Below is a small trained network, with its code and all its weights. Each question gives an input and a target symbol and asks what happens when units are switched off, that is, made to give their printed mean instead of their output.

import numpy as np


def w(rows, s, z=0):
    codes = np.array(rows[::2]) - 128.0
    scale = np.full(codes.shape[1], s)
    scale[-1] = z or s
    return codes * scale


def f(y):
    return y / 2 * (1 + np.tanh(0.7978845608 * (y + 0.044715 * y**3)))


def softmax(a):
    e = np.exp(a - a.max(-1, keepdims=True))
    return e / e.sum(-1, keepdims=True)


def log_softmax(a):
    a = a - a.max(-1, keepdims=True)
    return a - np.log(np.exp(a).sum(-1, keepdims=True))


def net(x, mask):
    ids = ['ΔΞβηθλμστψω'.index(c) for c in x.split()]
    T = len(ids)
    res = E[ids] + P[:T]
    u = 0
    for l in range(2):
        q, k, v = (res @ M[l].T for M in (Q, K, V))
        z = softmax(np.where(np.tri(T) > 0, q @ k.T / 3**0.5, -1e9)) @ v
        res = res + np.where(mask[u], z, O[l][:, -1]) @ O[l][:, :-1]
        u += 1
        y = f(res @ A[l][:, :-1].T + A[l][:, -1])
        res = res + np.where(mask[u : u + 12], y, B[l][:, -1]) @ B[l][:, :-1]
        u += 12
    return log_softmax(res[-1] @ U[:, :-1].T + U[:, -1])


Q, K, V, O, A, B = {}, {}, {}, {}, {}, {}
E = w([
[139,20,80,171,142,36],'Δ',
[106,144,112,144,75,184],'Ξ',
[105,141,130,121,84,170],'β',
[105,153,135,96,127,187],'η',
[106,140,170,68,119,143],'θ',
[98,196,118,195,166,141],'λ',
[120,13,109,103,162,162],'μ',
[109,48,87,180,235,164],'σ',
[127,193,134,168,191,5],'τ',
[108,147,153,83,122,165],'ψ',
[102,120,141,129,32,124],'ω',
],0.027)
P = w([
[112,103,131,151,151,90],'0',
[10,95,107,145,130,95],'1',
[5,144,44,114,159,52],'2',
[156,129,192,194,75,115],'3',
[224,86,181,231,157,82],'4',
[125,142,102,113,116,102],'5',
[51,113,52,132,157,48],'6',
],0.014)
Q[0] = w([
[11,119,68,155,199,54],'0.h0',
[62,21,138,235,220,84],'0.h0',
[240,90,207,254,218,89],'0.h0',
],0.015)
K[0] = w([
[247,174,144,217,159,63],'0.h0',
[159,140,97,180,198,5],'0.h0',
[41,164,59,139,150,53],'0.h0',
],0.018)
V[0] = w([
[101,124,44,223,54,253],'0.h0',
[216,193,26,123,161,175],'0.h0',
[75,131,227,91,159,126],'0.h0',
],0.0074)
O[0] = w([
[25,69,205,218,199,83,64],'0.h0',
[55,157,253,79,69,151,2],'0.h0',
[189,77,67,84,112,190,206],'0.h0',
],0.0079,0.0046)
A[0] = w([
[138,149,107,160,151,108,118],'0.n0',
[114,253,201,120,64,168,111],'0.n1',
[129,233,133,164,131,111,74],'0.n2',
[134,150,99,151,81,95,125],'0.n3',
[125,141,126,154,151,164,84],'0.n4',
[168,98,88,95,107,143,8],'0.n5',
[118,86,88,138,109,142,151],'0.n6',
[100,130,104,97,137,103,143],'0.n7',
[133,138,122,116,177,150,99],'0.n8',
[123,161,140,164,84,135,151],'0.n9',
[131,153,177,105,168,162,155],'0.n10',
[142,186,149,103,224,160,82],'0.n11',
],0.015,0.017)
B[0] = w([
[106,153,120,51,179,123,173],'0.n0',
[115,129,132,38,255,112,154],'0.n1',
[135,79,97,98,243,170,162],'0.n2',
[118,89,156,79,143,119,179],'0.n3',
[127,130,121,144,171,93,132],'0.n4',
[3,134,211,100,223,79,169],'0.n5',
[190,106,162,110,146,135,254],'0.n6',
[150,98,134,159,80,190,211],'0.n7',
[157,109,97,108,118,117,146],'0.n8',
[96,182,134,88,129,77,158],'0.n9',
[141,156,93,193,70,109,175],'0.n10',
[74,63,241,146,44,63,141],'0.n11',
],0.0093,0.0092)
Q[1] = w([
[92,7,7,136,220,74],'1.h0',
[141,72,141,179,91,168],'1.h0',
[255,148,212,182,216,62],'1.h0',
],0.0082)
K[1] = w([
[177,115,214,79,57,11],'1.h0',
[108,132,180,109,62,213],'1.h0',
[8,56,2,69,74,109],'1.h0',
],0.0094)
V[1] = w([
[137,63,177,115,125,141],'1.h0',
[145,176,200,162,167,250],'1.h0',
[128,132,105,160,184,182],'1.h0',
],0.011)
O[1] = w([
[108,143,2,151,80,98,233],'1.h0',
[186,163,154,235,174,211,2],'1.h0',
[184,191,129,177,138,162,234],'1.h0',
],0.0094,0.0051)
A[1] = w([
[60,181,175,192,41,121,173],'1.n0',
[218,111,87,60,88,154,62],'1.n1',
[118,155,117,172,172,137,113],'1.n2',
[132,210,175,95,65,111,179],'1.n3',
[130,131,159,86,85,120,211],'1.n4',
[121,39,111,180,131,100,127],'1.n5',
[144,234,193,126,5,203,89],'1.n6',
[104,118,137,83,188,124,4],'1.n7',
[80,202,143,109,43,162,169],'1.n8',
[135,168,84,124,54,69,169],'1.n9',
[33,234,174,174,116,103,42],'1.n10',
[102,157,224,148,64,197,71],'1.n11',
],0.012)
B[1] = w([
[103,109,51,157,149,44,210],'1.n0',
[69,95,185,156,133,156,247],'1.n1',
[114,191,159,123,139,92,185],'1.n2',
[79,202,197,116,118,188,164],'1.n3',
[136,129,98,162,180,143,210],'1.n4',
[105,165,107,121,64,142,214],'1.n5',
[154,115,189,77,77,54,224],'1.n6',
[148,126,134,190,67,151,213],'1.n7',
[195,195,222,165,136,72,195],'1.n8',
[186,180,101,130,164,171,225],'1.n9',
[110,93,158,37,52,253,160],'1.n10',
[199,70,152,76,173,108,178],'1.n11',
],0.013,0.012)
U = w([
[173,129,93,196,141,158,106],'Δ',
[144,110,79,70,125,114,157],'Ξ',
[146,100,132,147,175,58,169],'β',
[61,138,155,124,162,134,88],'η',
[124,170,132,133,60,120,2],'θ',
[171,73,149,204,45,194,204],'λ',
[126,107,144,61,123,113,17],'μ',
[44,124,117,246,181,95,168],'σ',
[129,150,117,115,193,124,83],'τ',
[53,86,143,112,83,88,48],'ψ',
[113,59,125,112,255,140,254],'ω',
],0.0088,0.0061)

Each question gives the input, a string of symbols that net reads in full, and the target symbol t.
The units are the heads (3 rows each of Q, K, V and O) and the neurons (one row each of A and B). Each row of codes is followed by its name. A weight is (code - 128) times the scale printed after its matrix; where a second scale follows, it is the last column's (O, A, B and U).
mask holds one flag per unit, layer by layer, with each layer's heads first. A switched-off unit (its flag False) gives its mean, the last column of its rows in O or B, instead of its output. The means were averaged over made-up inputs and are rounded, as every weight is.
A unit's drop is (log p(t) with every unit on - log p(t) with that unit switched off) / (log p(t) with every unit on - log p(t) with every unit switched off).
The circuit of an input: a set's keep is (log p(t) with only the set's units on - log p(t) with every unit switched off) / (log p(t) with every unit on - log p(t) with every unit switched off). Starting from the 12 units with the biggest drops (on a tie, the unit counted first), units are removed one at a time, each time the one whose removal leaves the highest keep (on an exact tie, the one counted first), for as long as the keep stays at least 0.8.
circuit, biggest first: the units of the circuit, biggest drop first
most important unit: the unit with the biggest drop
k most important neurons: the k neurons with the biggest drops, biggest first
top k neurons in layer l: the k neurons of layer l with the biggest drops, biggest first
input τ η β Δ μ, target Ξ: most important unit => 0.n5
input σ η β λ ω, target σ: circuit, biggest first => (0.h0, 1.n0)
input ω η η ψ σ η θ, target θ: 4 most important neurons => (1.n10, 0.n6, 1.n8, 0.n2)
input ω η Δ, target Ξ: circuit, biggest first => (1.n9, 1.h0, 0.h0)
input θ η η ψ Ξ σ η, target ψ: circuit, biggest first => (1.n10, 0.h0, 1.n9)
input μ ψ η η η τ, target ω: circuit, biggest first => (0.n2, 0.h0, 1.n1)
input τ ψ η β σ η λ, target ω: circuit, biggest first => (0.n2, 0.h0, 1.n1)
input Δ η η, target τ: top 3 neurons in layer 1 => (1.n9, 1.n8, 1.n4)
input ω ψ ψ ψ σ λ, target ψ: top 2 neurons in layer 1 => (1.n7, 1.n10)
input η λ ψ η, target μ: circuit, biggest first => (1.h0, 0.n2, 1.n6, 1.n11)
input σ η ψ, target θ: top 2 neurons in layer 1 => (1.n10, 1.n8)
input η θ β ψ, target ω: 2 most important neurons => (0.n5, 1.n7)
input σ Δ η η, target τ: top 4 neurons in layer 0 => (0.n1, 0.n7, 0.n11, 0.n9)
input τ ψ η ψ σ β β, target θ: 4 most important neurons => (1.n10, 0.n6, 0.n9, 0.n2)
input θ σ λ η β, target μ: top 2 neurons in layer 1 => (1.n10, 1.n11)
input η ψ ψ θ η ω, target ω: 2 most important neurons => (1.n4, 0.n5)
input μ ψ θ σ σ, target σ: most important neuron => (0.n7)
input β ψ ψ η τ η ψ, target η: top 2 neurons in layer 1 => (1.n3, 1.n1)
input β β σ μ η η, target Δ: top 2 neurons in layer 1 => (1.n1, 1.n6)
input η θ η η μ, target λ: circuit, biggest first => (1.n5)
input τ σ ψ, target η: top 2 neurons in layer 1 => (1.n3, 1.n7)
input τ η Δ, target Ξ: 3 most important neurons => (1.n9, 0.n2, 0.n5)
input η η ψ β β ψ η, target σ: 2 most important neurons => (1.n0, 1.n6)
input ψ ψ θ ω η η, target Ξ: top 2 neurons in layer 0 => (0.n3, 0.n9)
input Δ Δ η ψ η, target β: top 2 neurons in layer 0 => (0.n10, 0.n2)
input ψ λ η η, target μ: 4 most important neurons => (0.n2, 1.n6, 1.n11, 1.n10)
input τ θ σ θ η η, target ω: most important unit => 0.h0
input η ω η β θ η Ξ, target ω: top 2 neurons in layer 0 => (0.n5, 0.n6)
